Below is a small trained network, with its code and all its weights. Each question gives an input and a target symbol and asks what happens when units are switched off, that is, made to give their printed mean instead of their output.

import numpy as np


def w(rows, s, z=0):
    codes = np.array(rows[::2]) - 128.0
    scale = np.full(codes.shape[1], s)
    scale[-1] = z or s
    return codes * scale


def norm(h):
    return h / np.sqrt((h * h).mean(-1, keepdims=True) + 1e-5)


def f(y):
    return np.maximum(y, 0)


def softmax(a):
    e = np.exp(a - a.max(-1, keepdims=True))
    return e / e.sum(-1, keepdims=True)


def log_softmax(a):
    a = a - a.max(-1, keepdims=True)
    return a - np.log(np.exp(a).sum(-1, keepdims=True))


def net(x, mask):
    ids = ['ΓΞΦΩβεζλμστ'.index(c) for c in x.split()]
    T = len(ids)
    res = E[ids] + P[:T]
    r = norm(res)
    for j in range(3):
        rows = slice(4 * j, 4 * j + 4)
        q, k, v = (r @ M[0][rows].T for M in (Q, K, V))
        z = softmax(np.where(np.tri(T) > 0, q @ k.T / 4**0.5, -1e9)) @ v
        o = O[0][rows]
        res = res + np.where(mask[j], z, o[:, -1]) @ o[:, :-1]
    y = f(norm(res) @ A[0][:, :-1].T + A[0][:, -1])
    res = res + np.where(mask[3:19], y, B[0][:, -1]) @ B[0][:, :-1]
    return log_softmax(norm(res)[-1] @ U[:, :-1].T + U[:, -1])


Q, K, V, O, A, B = {}, {}, {}, {}, {}, {}
E = w([
[121,138,3,70,73,174],'Γ',
[192,147,94,127,155,151],'Ξ',
[179,88,115,44,134,145],'Φ',
[190,108,152,129,76,124],'Ω',
[106,105,166,79,64,190],'β',
[103,156,132,194,60,120],'ε',
[102,157,129,160,150,192],'ζ',
[68,156,142,103,86,115],'λ',
[126,154,152,150,151,189],'μ',
[172,149,183,108,112,116],'σ',
[109,150,103,103,182,88],'τ',
],0.021)
P = w([
[160,249,76,111,63,183],'0',
[152,255,109,87,79,184],'1',
[130,250,134,101,83,179],'2',
[125,233,163,83,108,168],'3',
[117,204,181,94,116,157],'4',
[107,171,194,118,123,156],'5',
[114,131,207,144,131,152],'6',
[117,109,209,149,135,148],'7',
[96,82,219,143,156,139],'8',
],0.0084)
Q[0] = w([
[173,189,66,172,129,11],'h1',
[133,71,23,140,190,96],'h1',
[150,157,197,119,112,201],'h1',
[134,211,130,68,135,174],'h1',
[137,118,151,200,172,47],'h2',
[122,162,83,161,203,47],'h2',
[130,234,103,200,172,12],'h2',
[152,213,197,72,84,177],'h2',
[192,171,97,68,168,228],'h3',
[115,81,151,79,73,141],'h3',
[162,101,141,165,72,166],'h3',
[114,215,120,70,114,125],'h3',
],0.011)
K[0] = w([
[159,202,43,131,149,190],'h1',
[130,81,39,95,1,149],'h1',
[138,126,226,156,176,63],'h1',
[145,78,150,104,233,47],'h1',
[126,183,29,140,71,199],'h2',
[152,181,63,48,85,164],'h2',
[189,221,58,82,102,143],'h2',
[38,185,210,162,224,30],'h2',
[80,80,208,182,221,156],'h3',
[101,37,189,29,67,104],'h3',
[139,90,130,194,42,190],'h3',
[67,134,229,107,165,108],'h3',
],0.01)
V[0] = w([
[123,95,160,65,14,1],'h1',
[80,68,42,86,156,122],'h1',
[90,92,92,134,139,183],'h1',
[209,209,82,143,126,104],'h1',
[164,202,79,81,150,5],'h2',
[93,174,66,150,228,171],'h2',
[196,45,138,108,219,189],'h2',
[33,87,87,58,129,139],'h2',
[175,187,90,103,230,82],'h3',
[61,130,160,92,101,114],'h3',
[178,51,110,34,85,95],'h3',
[162,119,133,152,64,145],'h3',
],0.0083)
O[0] = w([
[203,133,106,74,106,40,95],'h1',
[140,85,63,119,96,142,86],'h1',
[63,117,88,111,139,124,92],'h1',
[105,109,182,139,155,86,252],'h1',
[221,66,157,196,107,109,185],'h2',
[89,64,147,153,202,188,186],'h2',
[203,173,151,122,117,201,81],'h2',
[158,2,150,93,51,162,144],'h2',
[156,143,69,166,167,119,174],'h3',
[135,51,133,126,81,122,166],'h3',
[171,181,97,127,81,103,195],'h3',
[111,134,187,82,137,120,131],'h3',
],0.0072,0.0039)
A[0] = w([
[158,88,130,68,207,101,157],'n1',
[180,133,105,73,179,155,54],'n2',
[176,143,110,77,142,163,57],'n3',
[156,75,133,178,87,188,61],'n4',
[89,116,40,116,108,158,107],'n5',
[196,142,198,116,160,148,93],'n6',
[118,124,81,211,235,144,73],'n7',
[145,119,73,160,248,112,193],'n8',
[122,146,215,160,77,153,151],'n9',
[53,168,132,133,169,171,126],'n10',
[114,192,69,202,153,93,224],'n11',
[91,85,104,105,117,77,99],'n12',
[137,91,125,47,123,112,119],'n13',
[74,139,170,218,85,83,3],'n14',
[64,112,128,119,86,141,43],'n15',
[191,151,121,113,156,200,86],'n16',
],0.011,0.0035)
B[0] = w([
[147,148,182,221,87,174,237],'n1',
[68,116,99,204,87,120,227],'n2',
[27,168,170,178,99,119,231],'n3',
[169,149,110,106,204,158,176],'n4',
[189,169,126,79,254,140,201],'n5',
[153,161,188,107,146,101,228],'n6',
[73,65,117,102,85,94,233],'n7',
[160,46,151,78,84,129,239],'n8',
[92,97,131,87,213,57,212],'n9',
[108,148,94,178,92,120,218],'n10',
[185,64,156,142,181,91,200],'n11',
[141,98,106,209,143,113,166],'n12',
[117,140,114,167,79,148,254],'n13',
[170,163,52,207,158,130,157],'n14',
[100,72,118,158,89,94,172],'n15',
[149,119,159,214,113,169,235],'n16',
],0.0095,0.0053)
U = w([
[153,143,59,75,142,162,221],'Γ',
[181,59,153,123,163,151,188],'Ξ',
[180,160,137,155,67,183,178],'Φ',
[148,175,167,86,159,89,171],'Ω',
[107,117,179,1,75,165,83],'β',
[135,146,102,177,161,92,3],'ε',
[59,143,137,134,149,175,119],'ζ',
[94,132,89,146,109,61,80],'λ',
[78,137,160,118,168,180,72],'μ',
[167,167,165,75,150,103,104],'σ',
[127,57,89,113,78,91,116],'τ',
],0.011,0.0035)

Each question gives the input, a string of symbols that net reads in full, and the target symbol t.
The units are the heads (4 rows each of Q, K, V and O) and the neurons (one row each of A and B). Each row of codes is followed by its name. A weight is (code - 128) times the scale printed after its matrix; where a second scale follows, it is the last column's (O, A, B and U).
mask holds one flag per unit, heads first, then neurons. A switched-off unit (its flag False) gives its mean, the last column of its rows in O or B, instead of its output. The means were averaged over made-up inputs and are rounded, as every weight is.
A unit's drop is (log p(t) with every unit on - log p(t) with that unit switched off) / (log p(t) with every unit on - log p(t) with every unit switched off).
The circuit of an input: a set's keep is (log p(t) with only the set's units on - log p(t) with every unit switched off) / (log p(t) with every unit on - log p(t) with every unit switched off). Starting from the 12 units with the biggest drops (on a tie, the unit counted first), units are removed one at a time, each time the one whose removal leaves the highest keep (on an exact tie, the one counted first), for as long as the keep stays at least 0.8.
units of the circuit, in order: the units of the circuit, biggest drop first
top k neurons: the k neurons with the biggest drops, biggest first
which heads matter: for each layer, one digit per head in row order, 1 if its drop is at least 0.15 and else 0, layers parted by /
drop of u: that unit's drop, to one decimal
input λ Γ Ξ, target Ξ: units of the circuit, in order -> (n11; n8)
input Γ μ Φ Φ β Φ Γ, target Γ: which heads matter -> 100
input Φ τ β, target Ξ: units of the circuit, in order -> (h2)
input Φ Φ Φ Φ τ ε λ Γ λ, target τ: units of the circuit, in order -> (h2; h1)
input Γ Φ Φ ε σ σ β Φ Ω, target Ω: which heads matter -> 000
input Γ Ω ε Φ Γ Φ λ Φ, target τ: which heads matter -> 010
input β λ Γ Γ Γ Γ Φ β, target β: which heads matter -> 000
input Φ Φ Φ τ, target τ: units of the circuit, in order -> (h3; n8)
input β Φ β Φ ε, target λ: units of the circuit, in order -> (h2; n1)
input λ Φ β β τ μ τ, target τ: units of the circuit, in order -> (n7; n8)
input Γ λ Φ β Φ Ξ Φ β Γ, target β: which heads matter -> 011
input Φ Φ Ξ Φ Φ ζ Φ ε, target ε: top 2 neurons -> (n14; n11)
input Φ Ω Ξ β Γ, target β: which heads matter -> 001
input τ Γ Γ λ Φ, target τ: top neuron -> (n16)
input ε τ Γ Φ, target Φ: drop of h2 -> -0.1
input τ Γ Φ Φ ζ Γ Φ, target Φ: drop of n3 -> -0.1
input σ τ μ Φ Ω Φ Γ Ξ Γ, target Γ: drop of n5 -> 0.3
input Ξ Φ ε Φ Ω, target Ω: drop of h3 -> 0.1
